data =
[[ -6 -14   9  -4 -35 -15 -43 -23 -35]
 [ 12  -9   9  -8 -23  -4  -8 -14  -2]
 [ 11 -10   9   3 -28  10   5   0   5]
 [  3  -8   9  -7  16  -5  -9  12   6]
 [-13   2  18  -3 -12   3   2  -1   4]
 [-19   0   1   9 -21  14  -9  21   1]
 [  2  12   0  -6  -3   2  -3  16   2]
 [-10   0   8  -3   7   4  -7   0  -6]
 [ -3 -12  10   6  10   6   1  13  -8]
 [  1   7  -5   3  21  19   1  28  -7]
 [ -7  -1  -7  -3   7  18 -18  31  -4]
 [ -8   0  -3   3   8   6  -5  26   1]
 [  0   3  10   7   8   8   4  26 -11]]
Rows and columns are counted from 0.
row 0 col 0 => -6
row 3 col 6 => -9
row 7 col 0 => -10
row 10 col 8 => -4
row 5 col 0 => -19
row 3 col 7 => 12
row 5 col 2 => 1
row 5 col 8 => 1
row 4 col 0 => -13
row 6 col 8 => 2
row 10 col 0 => -7
row 6 col 6 => -3
row 6 col 7 => 16
row 8 col 5 => 6
row 6 col 3 => -6
row 0 col 5 => -15
row 12 col 8 => -11
row 3 col 1 => -8
row 1 col 0 => 12
row 10 col 6 => -18
row 10 col 1 => -1
row 11 col 3 => 3
row 8 col 7 => 13
row 12 col 7 => 26
row 8 col 4 => 10
row 5 col 3 => 9
row 3 col 5 => -5
row 0 col 1 => -14
row 6 col 2 => 0
row 5 col 7 => 21
row 0 col 6 => -43
row 8 col 0 => -3
row 11 col 2 => -3
row 10 col 4 => 7

a = [2.0, 1.6, 1.0, 0.0, -1.0, -0.3, -1.2, -1.2, -1.7, -0.9, -1.4, -1.0, -1.1]
a[0] -> 2.0
a[5] -> -0.3
a[8] -> -1.7
a[2] -> 1.0
a[1] -> 1.6
a[12] -> -1.1
a[6] -> -1.2

x =
[[-17   1  24   0  16   0  -1   0 -14  23 -31  27 -41   0 -35  12]
 [  0  -2  15   0   0 -31  26   0  35 -37  12 -11  22 -41  32   1]
 [ -4  14 -15  24 -30  27 -42  35 -38  12 -10  21   0  30   1   0]]
x[0,0]: -17
x[1,6]: 26
x[0]: [-17, 1, 24, 0, 16, 0, -1, 0, -14, 23, -31, 27, -41, 0, -35, 12]
x[1,7]: 0
x[1,8]: 35
x[2,12]: 0
x[1]: [0, -2, 15, 0, 0, -31, 26, 0, 35, -37, 12, -11, 22, -41, 32, 1]
x[2,9]: 12
x[:, 15]: [12, 1, 0]
x[:, 5]: [0, -31, 27]
x[2,7]: 35
x[1,4]: 0
x[0,11]: 27
x[:, 9]: [23, -37, 12]
x[2,3]: 24
x[1,13]: -41
x[:, 6]: [-1, 26, -42]
x[1,2]: 15

M =
[[-33 -14  31   0  26  14 -14  24]
 [-49  29 -20 -14  21  18 -23  14]
 [-41  -1   8  17   7  36  13  10]
 [-39   7  10  17 -10 -12 -20  30]
 [-38   0   5  27  -7 -11 -13  26]
 [-33 -12   7  23  21 -16 -23  26]
 [-36 -17  26  21  10  37  18  14]]
M[0, 0] => -33
M[4, 4] => -7
M[4, 6] => -13
M[1] => [-49, 29, -20, -14, 21, 18, -23, 14]
M[:, 0] => [-33, -49, -41, -39, -38, -33, -36]
M[6, 4] => 10
M[4, 7] => 26
M[0, 1] => -14
M[:, 5] => [14, 18, 36, -12, -11, -16, 37]
M[2, 5] => 36
M[4] => [-38, 0, 5, 27, -7, -11, -13, 26]
M[1, 4] => 21
M[1, 0] => -49
M[6, 6] => 18
M[:, 7] => [24, 14, 10, 30, 26, 26, 14]
M[6, 3] => 21
M[3, 7] => 30
M[5, 4] => 21
M[2, 6] => 13
M[2, 4] => 7

m =
[[ 36   5  34  48]
 [-29   1  48 -10]
 [-28  37  42 -39]]
m[0, 0]: 36
m[:, 1]: [5, 1, 37]
m[2, 3]: -39
m[2, 0]: -28
m[1, 3]: -10
m[0]: [36, 5, 34, 48]

X =
[[ 38 -16  10 -10  -9  -4  18  10  -3 -27]
 [ 27  22  13  -2  16  -2  15 -10  21 -21]
 [-14  -4   2   4 -14  -3  -9  18 -29  14]
 [ 36  11  25 -15 -10 -18  22  -8 -13  11]]
X[0][-10]	38
X[2][1]	-4
X[-3][5]	-2
X[:, 7]	[10, -10, 18, -8]
X[1][3]	-2
X[-2][-8]	2
X[3][-6]	-10
X[:, -7]	[-10, -2, 4, -15]
X[2][-2]	-29
X[0]	[38, -16, 10, -10, -9, -4, 18, 10, -3, -27]
X[-1][1]	11
X[0][2]	10
X[-3][-6]	16
X[:, -1]	[-27, -21, 14, 11]
X[2][-1]	14
X[3][-1]	11
X[:, -6]	[-9, 16, -14, -10]
X[3][-4]	22

W =
37,-26,26,21,36,17,20
31,44,17,16,4,1,5
11,41,11,6,18,9,10
25,14,17,44,9,43,14
27,-21,25,25,19,38,15
W[0,0] = 37
W[0,3] = 21
W[0] = [37, -26, 26, 21, 36, 17, 20]
W[:, 4] = [36, 4, 18, 9, 19]
W[1,3] = 16
W[2,3] = 6
W[:, 6] = [20, 5, 10, 14, 15]
W[4,1] = -21
W[3,5] = 43
W[1,1] = 44

arr = [  5   8 -15 -11 -23  47 -23  31  29 -20  -7]
arr[0] = 5
arr[-2] = -20
arr[10] = -7
arr[4] = -23

A =
array([[  0,   2,  -3,   6,   2,   0, -23,   8,   2,   2,  27,  22,   8,
        -29,   1],
       [  9,  -8,  -5,   5,   1,   0, -34,   8,  35,  -7,  25,  21, -36,
        -43,  16],
       [  6,  -6,  -5,   8,   2,   0, -35,  12,  23,  -5,  39,  33, -28,
        -44,  10]])
Rows and columns are counted from 0.
(0, 0): 0
(2, 6): -35
(2, 0): 6
(1, 5): 0
(0, 7): 8
(1, 1): -8
(2, 13): -44
(1, 10): 25
(1, 8): 35
(2, 2): -5
(1, 14): 16
(2, 10): 39
(2, 12): -28
(0, 9): 2
(0, 6): -23
(0, 5): 0
(0, 2): -3
(0, 8): 2
(0, 1): 2
(1, 12): -36
(1, 2): -5
